Look-ups in named tables: a row name and a column name give one cell, copied from the table.

tik =
cols = gozu, noz, zutep, kul, bim, lav
mizoka: [0.157, 0.157, 0.146, 0.061, 0.164, -0.056]
pef: [0.077, -0.231, 0.047, 0.019, 0.058, 0.403]
ral: [0.193, -0.430, 0.200, 0.030, 0.076, 0.137]
vidav: [0.081, -0.614, 0.163, -0.025, -0.037, 0.005]
gonotis: [0.034, -0.190, 0.122, -0.011, 0.010, -0.208]
gedu: [-0.064, 0.541, -0.095, 0.031, 0.116, 0.170]
sel: [0.172, 0.278, 0.053, 0.092, 0.223, 0.448]
nop: [-0.023, -0.122, 0.087, -0.026, -0.016, -0.281]
bapek: [-0.050, -0.546, 0.024, -0.053, -0.094, 0.210]
numi: [0.151, 0.317, 0.124, 0.072, 0.192, -0.055]
kol: [0.046, -0.155, 0.020, 0.015, 0.053, 0.385]

noz of kol = -0.155
lav of sel = 0.448
gozu of vidav = 0.081
lav of bapek = 0.210
gozu of gonotis = 0.034
gozu of ral = 0.193
kul of kol = 0.015
gozu of numi = 0.151
kul of mizoka = 0.061
zutep of numi = 0.124
kul of bapek = -0.053
gozu of pef = 0.077
gozu of sel = 0.172
zutep of nop = 0.087
bim of gedu = 0.116
gozu of kol = 0.046
zutep of gonotis = 0.122
lav of mizoka = -0.056

Table rifumol
         rud  rus  benis
feso     972  769    483
nedol    214  374    166
mev      872  810    945
suvu     836  517    296
nizire   538  748    213
gotaz    504  453    895
mevibez  497  846    387
rifet    223  426    129
sapupi   337  268    516
lozimi   948  756    956
zezil    401  595    891
meze     900  821    464
bunuro   715  862    415

rud of feso: 972
rus of suvu: 517
benis of meze: 464
rud of mevibez: 497
rud of nizire: 538
rus of meze: 821
rus of feso: 769
benis of nedol: 166
rud of meze: 900
rud of zezil: 401
rus of sapupi: 268
benis of gotaz: 895
rud of nedol: 214
benis of nizire: 213
rus of rifet: 426
benis of mevibez: 387
benis of bunuro: 415
rud of mev: 872
Row with the largest rus: bunuro

digobib =
	dakun	les	noba	tumu	nurokan
vezur	54	19	11	45	12
vukatat	58	45	65	59	26
fesesak	31	51	60	46	77
tar	56	46	69	62	33

les of vukatat is 45
tumu of fesesak is 46
tumu of vezur is 45
tumu of tar is 62
nurokan of fesesak is 77
noba of fesesak is 60
les of fesesak is 51
tumu of vukatat is 59
les of vezur is 19
dakun of fesesak is 31
nurokan of tar is 33
noba of tar is 69
dakun of tar is 56
nurokan of vukatat is 26
dakun of vezur is 54
dakun of vukatat is 58
noba of vezur is 11
noba of vukatat is 65
nurokan of vezur is 12
Row with the largest les: fesesak

sef.csv
,liv,tad
zuzin,-2.21,-3.87
mavelik,-8.80,5.94
bepap,-4.98,3.69
lel,-2.27,1.36
girifek,2.23,-3.22
nilida,-1.91,-4.58
guf,-1.67,-4.05

zuzin, liv: -2.21
zuzin, tad: -3.87
guf, liv: -1.67
nilida, tad: -4.58
girifek, tad: -3.22
bepap, tad: 3.69
lel, tad: 1.36
nilida, liv: -1.91
lel, liv: -2.27
girifek, liv: 2.23
mavelik, liv: -8.80
Which row has the largest tad? mavelik

kurolu:
	dip	pip	vil	nat	lifomad	muva	naf
repiv	120	111	150	133	119	125	136
fonis	167	199	27	156	195	178	72
nosage	121	159	48	155	167	152	54
lag	108	85	128	138	94	101	127
kofupe	134	135	116	132	135	135	122
fisikis	116	124	68	109	100	85	108
vuleb	143	151	103	129	149	146	115
sagavel	130	106	183	113	99	108	179
sibo	145	168	46	136	168	158	74
nagezi	117	126	101	97	118	114	109
vun	123	126	83	110	125	122	98
fifome	64	106	117	54	99	91	77
gup	129	129	135	143	132	132	131
nesasa	119	100	97	145	90	83	131

dip of vun = 123
dip of gup = 129
muva of nagezi = 114
naf of vun = 98
nat of gup = 143
nat of sibo = 136
naf of sibo = 74
vil of sagavel = 183
nat of nagezi = 97
dip of nagezi = 117
dip of kofupe = 134
dip of nosage = 121
muva of nesasa = 83
Row with the largest naf: sagavel

betame.tsv
	zud	vef	gituva	segu	beve	mip
gotoza	148	147	73	78	158	131
sadi	127	99	209	182	91	125
miru	140	58	74	51	151	90

miru, beve -> 151
sadi, mip -> 125
sadi, beve -> 91
gotoza, beve -> 158
miru, segu -> 51
sadi, zud -> 127
gotoza, segu -> 78
gotoza, gituva -> 73

Table ropivup
	kapagef	nobadub
levefu	9819	7476
ror	8754	7756
fiv	3241	4669
piv	2369	3165
giv	9008	3985
vif	9191	5766

piv, kapagef => 2369
levefu, nobadub => 7476
fiv, nobadub => 4669
fiv, kapagef => 3241
giv, nobadub => 3985
levefu, kapagef => 9819
piv, nobadub => 3165
ror, kapagef => 8754
ror, nobadub => 7756
vif, kapagef => 9191
vif, nobadub => 5766
Row with the largest kapagef: levefu

